Below are the code and all the weights of a small trained network. Each question names an input and a target symbol and asks about switching units off, where a switched-off unit gives its printed mean instead of its output.

import numpy as np


def w(rows, s, z=0):
    codes = np.array(rows[::2]) - 128.0
    scale = np.full(codes.shape[1], s)
    scale[-1] = z or s
    return codes * scale


def norm(h):
    return h / np.sqrt((h * h).mean(-1, keepdims=True) + 1e-5)


def f(y):
    return np.maximum(y, 0)


def softmax(a):
    e = np.exp(a - a.max(-1, keepdims=True))
    return e / e.sum(-1, keepdims=True)


def log_softmax(a):
    a = a - a.max(-1, keepdims=True)
    return a - np.log(np.exp(a).sum(-1, keepdims=True))


def net(x, mask):
    ids = ['αδεζηλμξστφψω'.index(c) for c in x.split()]
    T = len(ids)
    res = E[ids] + P[:T]
    r = norm(res)
    for j in range(2):
        rows = slice(4 * j, 4 * j + 4)
        q, k, v = (r @ M[0][rows].T for M in (Q, K, V))
        z = softmax(np.where(np.tri(T) > 0, q @ k.T / 4**0.5, -1e9)) @ v
        o = O[0][rows]
        res = res + np.where(mask[j], z, o[:, -1]) @ o[:, :-1]
    y = f(norm(res) @ A[0][:, :-1].T + A[0][:, -1])
    res = res + np.where(mask[2:10], y, B[0][:, -1]) @ B[0][:, :-1]
    return log_softmax(norm(res)[-1] @ U[:, :-1].T + U[:, -1])


Q, K, V, O, A, B = {}, {}, {}, {}, {}, {}
E = w([
[120,130,121],'α',
[145,129,145],'δ',
[121,132,123],'ε',
[118,129,126],'ζ',
[120,132,123],'η',
[108,79,122],'λ',
[120,129,121],'μ',
[120,132,123],'ξ',
[146,106,123],'σ',
[87,95,174],'τ',
[120,129,121],'φ',
[110,152,190],'ψ',
[7,176,126],'ω',
],0.011)
P = w([
[177,112,151],'0',
[3,192,114],'1',
[7,188,108],'2',
[12,183,104],'3',
[16,182,102],'4',
[19,177,100],'5',
[23,179,97],'6',
[26,176,98],'7',
],0.0024)
Q[0] = w([
[167,97,114],'H1',
[91,187,131],'H1',
[103,146,131],'H1',
[97,171,137],'H1',
[156,8,134],'H2',
[139,78,117],'H2',
[82,177,81],'H2',
[94,166,19],'H2',
],0.011)
K[0] = w([
[91,230,133],'H1',
[165,47,117],'H1',
[179,66,126],'H1',
[158,46,119],'H1',
[39,119,36],'H2',
[58,89,26],'H2',
[225,53,188],'H2',
[254,31,129],'H2',
],0.0065)
V[0] = w([
[73,188,100],'H1',
[140,166,126],'H1',
[149,103,156],'H1',
[133,139,124],'H1',
[144,193,50],'H2',
[238,136,112],'H2',
[102,4,230],'H2',
[172,206,197],'H2',
],0.003)
O[0] = w([
[94,186,179,99],'H1',
[75,122,120,100],'H1',
[144,106,92,142],'H1',
[115,125,130,119],'H1',
[146,184,68,56],'H2',
[231,129,106,187],'H2',
[99,45,203,247],'H2',
[204,193,253,131],'H2',
],0.0028,0.0014)
A[0] = w([
[154,164,201,89],'N1',
[66,35,158,148],'N2',
[224,32,156,253],'N3',
[103,49,89,55],'N4',
[64,176,106,189],'N5',
[92,58,122,149],'N6',
[127,191,253,125],'N7',
[113,51,135,138],'N8',
],0.0039,0.0028)
B[0] = w([
[254,161,120,140],'N1',
[229,178,128,209],'N2',
[14,196,92,165],'N3',
[169,153,96,144],'N4',
[204,86,148,254],'N5',
[202,101,128,183],'N6',
[194,120,77,180],'N7',
[167,90,137,162],'N8',
],0.0033,0.0037)
U = w([
[94,150,65,190],'α',
[251,158,170,7],'δ',
[160,187,116,192],'ε',
[192,56,198,153],'ζ',
[150,178,113,166],'η',
[74,17,99,179],'λ',
[94,121,65,145],'μ',
[145,175,111,93],'ξ',
[221,61,63,35],'σ',
[52,68,217,71],'τ',
[103,111,67,14],'φ',
[115,186,230,243],'ψ',
[5,170,139,66],'ω',
],0.018,0.0013)

Each question gives the input, a string of symbols that net reads in full, and the target symbol t.
The units are the heads (4 rows each of Q, K, V and O) and the neurons (one row each of A and B). Each row of codes is followed by its name. A weight is (code - 128) times the scale printed after its matrix; where a second scale follows, it is the last column's (O, A, B and U).
mask holds one flag per unit, heads first, then neurons. A switched-off unit (its flag False) gives its mean, the last column of its rows in O or B, instead of its output. The means were averaged over made-up inputs and are rounded, as every weight is.
A unit's drop is (log p(t) with every unit on - log p(t) with that unit switched off) / (log p(t) with every unit on - log p(t) with every unit switched off).
The circuit of an input: a set's keep is (log p(t) with only the set's units on - log p(t) with every unit switched off) / (log p(t) with every unit on - log p(t) with every unit switched off). Starting from all 10 units, units are removed one at a time, each time the one whose removal leaves the highest keep (on an exact tie, the one counted first), for as long as the keep stays at least 0.8.
circuit, biggest first: the units of the circuit, biggest drop first
which heads matter: for each layer, one digit per head in row order, 1 if its drop is at least 0.15 and else 0, layers parted by /
drop of u: that unit's drop, to one decimal
input σ λ ψ μ α μ η, target σ: which heads matter : 01
input τ τ ζ, target τ: which heads matter : 01
input τ σ ω μ, target τ: circuit, biggest first : [H2]
input λ ψ δ α δ ξ, target λ: circuit, biggest first : [H2 N3]
input ψ λ ω η ε, target ψ: which heads matter : 01
input ζ μ ξ, target ζ: which heads matter : 01
input σ ω ε ω η φ, target σ: which heads matter : 01
input ζ α ε ψ σ μ ε, target ζ: circuit, biggest first : [H2 N2]
input ω δ λ σ σ α λ η, target ω: which heads matter : 10
input σ ε ζ ξ, target σ: which heads matter : 01
input σ δ δ ζ ζ ζ ζ, target σ: which heads matter : 00
input σ ε ζ, target σ: drop of N8 : 0.0
input τ τ δ φ, target τ: drop of H2 : 0.7
input λ ε ω ζ, target λ: drop of H2 : 0.7
input ψ η ψ δ ξ, target ψ: drop of N3 : 0.1
input ψ ω ξ ψ η, target ψ: circuit, biggest first : [H2]
